Each row has a name. Each question is about the rows just above it. Places in a row count from 0.

pekir: [ 84 130 145 129 125 174  98  68]
tulo: [146 130 145 129 169 108 127 139]
kepeg: [115  95 110 143 141 119 152 142]
kube: [ 98 104 131 105 180 101 113  88]
zekam: [198 159 109 155 125 174 127  68]
kepeg without one entry, shuffled: [141 143  95 115 152 119 110]. Gone: => [142]
Which entry of tulo is missing from [139 146 129 108 169 127 130]? => [145]

peda: [114 150 138 124]
girok: [125 132 134 128]
kori: [110 132 105 130]
Doteb: [112 155 138 130]
tinib: [119 123 132 124]
Fuvop: [110 188 141 168]
lemi: [107 138 109 130]
Zel: [110 188 141 129]
nanos: [125 138 124 116]
Nafi: [ 98 116 146 119]
Where does [125 138 124 115] differ from nanos, and what was there? => 3, [116]
Shuffled nanos with one entry gone: [138 116 124], missing => [125]

ros: [127 134 125 124]
goga: [142 171  62  99]
gomuk: [113 123 125 183]
fuv: [121 137 130 133]
muti: [119 130 109 150]
Nuneb: [109 141 136 146]
gerid: [141 142 130 151]
gerid without one entry, shuffled: [130 141 151]. Gone: => [142]
Which entry of gerid is missing from [130 142 141]? => [151]

Zerum: [105 136 125 141  97 167 125 133 134 129 127 184 131 102 122 134 142 129]
tam: [105 137 125 198 110 149 125 137 148 115  75 145 140 107 109 107 141 127]
Miz: [137 139 127 144 133 119 115 125 148 135  96 110 127 128 153 174 143 128]
Which entry of Zerum is missing from [105 129 129 134 102  97 136 134 141 167 127 125 131 122 133 125 184]? => [142]
The rest of the row after [105 136 125]: => [141  97 167 125 133 134 129 127 184 131 102 122 134 142 129]
Zerum without one entry, shuffled: [129 122 167 129 102 136 133 134 134 184 105 125 131 127 125  97 141]. Gone: => [142]
One entry of Miz was changed: [137 139 127 145 133 119 115 125 148 135  96 110 127 128 153 174 143 128]. Where, and from what? => 3, [144]
One entry of Zerum was changed: [105 136 125 142  97 167 125 133 134 129 127 184 131 102 122 134 142 129]. Where, and from what? => 3, [141]

Guv: [141 137 160 122  67 132 163 152 122 144 114 115 124 153 129 147 181 161
 177 153 150 149 154 128 126 170 128 111 113 128 131 158]
Fer: [133 119 177 132 184 139  79 118  87 135  85 114  91 121  89 141 128 145
  92 117 134 121 169 132 133 116 104 155 113 128 132  93]
Lomi: [110 158 104 138  67 133 103 135 164 107 177 150 149 116 171 133  88 117
  87  99  83 124  90 118  99  97 144 115 141 129 130 143]
tilek: [134 151  78 147 136 100 187 115 119 125 133 125 131 133 144 153 175 159
 169 156 126 143 106 129  99 149 136  63 142  94 137 152]
Changed Fer: [133 119 177 132 184 139  79 118  87 135  85 114  91 121  89 141 128 145
  92 116 134 121 169 132 133 116 104 155 113 128 132  93]. Place and old value: => 19, [117]
Go on from [113 128 132] to the end of its row. => [93]
Shuffled tilek with one entry gone: [ 78 142  63 152 136 133 169 100 187 125 175 149  94 151 143 137 153 125
 159 119 136 131 115 129 144 126 156 106 134 133 147], missing => [99]
Shuffled Fer with one entry gone: [155 141 121 133 128 116 134 177 113 132 139  92  79 128  85  89 145  87
 114  91 118 135 119 169  93 132 184 133 132 104 121], missing => [117]
The rest of the row after [ 67 133]: => [103 135 164 107 177 150 149 116 171 133  88 117  87  99  83 124  90 118
  99  97 144 115 141 129 130 143]
Lomi without one entry, shuffled: [ 99 118  67 124 144 103 149 133  83 177  90 104  97 143  88 107  87 141
 110 133 116 171  99 158 115 150 135 129 138 164 130]. Gone: => [117]

dos: [113 127  87 125]
komog: [113 126 171 140]
Mami: [171 154 172 140]
pape: [170 111 216 149]
Shuffled Mami with one entry gone: [154 171 140], missing => [172]
The rest of the row after [113 126 171]: => [140]
The rest of the row after [113 127  87]: => [125]
One entry of Mami was changed: [170 154 172 140]. Where, and from what? => 0, [171]

tudu: [106 193 132 122 138 143 122 114 107 130 128  73 112 124 151 115  95  76
  91 122  95 136 127 131  95 152]
fol: [133 124 151 122 107 148 131 158 107 126 128 112 105 110 154 130 131 132
 106 154 108 136 127 127 131 152]
gav: [116 131  96 122 181  85 121  57 108 126 135 114 148 156 114 130 131 113
  95  80 152 136 118 109  88 128]
rep: [133 103 113 155 138  99 121 114 191 126 128 177 138 147 128 130 135 132
 142 112 152 136 127 127 132 108]
Mos: [133 122  88 122 144 135 131  79 103 126 128 113 173 154 122 130 131 132
 104 101 152 136 127 126  95 149]
kerop: [133 122 139 122  83 167 161 178 107 126 119 112 122 110 150 130 131 136
 154 160 123 136 120 127 155 152]
nuvem: [133  92 113 156 138  87 121 114 192 126 128 189 138 147  98 134 154 137
 152 112 154 136 134 127 122 100]
rala: [133 122  93 100 138 143 153 103  55 126 128 112 169 147 133 130 131 132
 104 112 152 136 119 109  95 152]
zalog: [123 152 113 112 138 143 131 112  89 126 128  98 138 147 133 130 120 112
  99 112 135 148 127 127  95 152]
After [136 119 109], its row goes on with => [ 95 152]
Shuffled gav with one entry gone: [118  88 128 116 148  85 156 113 131 152 114 130  57  96 136 121 131 181
 108 122  95 114  80 109 126], missing => [135]
Shuffled zalog with one entry gone: [112 123 152 138 127 120  99 148 128 143 112  98 112 131 113 152  89 130
  95 138 126 133 112 135 127], missing => [147]

balus: [143 143 183 166 133 112 107 214]
kope: [127 128 141 153 121 120 122  99]
Tumir: [143 143 183 153 120 120 122 156]
rofos: [129 137 141 153 121 120 122  99]
Shuffled kope with one entry gone: [153  99 141 127 120 122 121], missing => [128]
After [127 128], its row goes on with => [141 153 121 120 122  99]
Shuffled balus with one entry gone: [166 183 143 143 133 112 214], missing => [107]

fubud: [135 113 137 110 137 126]
dez: [ 84 158 118 102  88 127]
Nuze: [135 113 137 110 137 136]
Vif: [129 126 142 113 140 149]
kove: [123 137 125 141 204 155]
semot: [121 139 147 132  43 127]
zipam: [132 103 133 136 131 127]
Zepa: [129 122 127 175 138 147]
Pezeg: [123 123 131 148 124 140]
Ruz: [154 119 123 146 134 118]
runil: [148 109 143 123  45 122]
Pezeg without one entry, shuffled: [123 123 148 131 140]. Gone: => [124]
The rest of the row after [ 84 158 118]: => [102  88 127]
Shuffled zipam with one entry gone: [103 136 131 127 133], missing => [132]
Where does [ 84 158 118 103  88 127] differ from dez, and what was there? => 3, [102]
One entry of runil was changed: [148 109 144 123  45 122]. Where, and from what? => 2, [143]

pilu: [137 179 128 125 125 140 189 107 143 143  50 155 141 120 102 141  86 119
 126 112 144 105 145  79 127 138 152 112  86  89 119 194 154 128]
Povi: [140 184 114 103 142 123 172  68  90 111  57 169 131 131 137 118 104 150
 138 153 207  92 139  99 134 141 159 108  63  52 112 146 177 130]
gogi: [157  98 102 150 188  96 161 156 179 121 173  76 154 147 145 128 186 131
 126  96  96 140 151 128 143 173  59 123 198 137 131  72 139 128]
Roki: [135 103 138 116 184  71 124 150  96 111  57 170 131 105 107 134 162 140
 121  90 112 207  97 136 139 113 167 136 172 169 139 106  95 129]
Tuvug: [150 101 107 159 166 112 157 150 201 109 182  80 136 152 149 135 186 135
 141 104  87 108 155 121 130 168  47 123 184 120 124  71 146 118]
gef: [181 121 131  98 102 159 147  96 113 137 193 212 126 123 165 104 185 165
 141 159 176 160  73 169 104  91 151 113 120 148 184  83 125 142]
zuf: [138 180 129 125 126 140 189 104 142 142  50 155 140 120 103 140  87 120
 127 113 147 105 145  79 126 138 151 112  86  87 119 193 155 129]
tegi: [149  99 110 131 204  71 146 158 129 138 144  78 162 131 128 124 172 130
 113  89 112 183 134 133 156 157 106 130 195 154 133  87 119 135]
Go on from [138 151 112  86] to the end of its row. => [ 87 119 193 155 129]
Shuffled gef with one entry gone: [102  98 193 104 184 113  83 121 185 147 165  91 104 120 159 126 176 169
 148  96 160 137 151 131 141 123 125 159 113  73 165 212 181], missing => [142]
Go on from [155 121] to the end of its row. => [130 168  47 123 184 120 124  71 146 118]
After [125 125 140 189 107], its row goes on with => [143 143  50 155 141 120 102 141  86 119 126 112 144 105 145  79 127 138
 152 112  86  89 119 194 154 128]
After [111  57 169 131], its row goes on with => [131 137 118 104 150 138 153 207  92 139  99 134 141 159 108  63  52 112
 146 177 130]

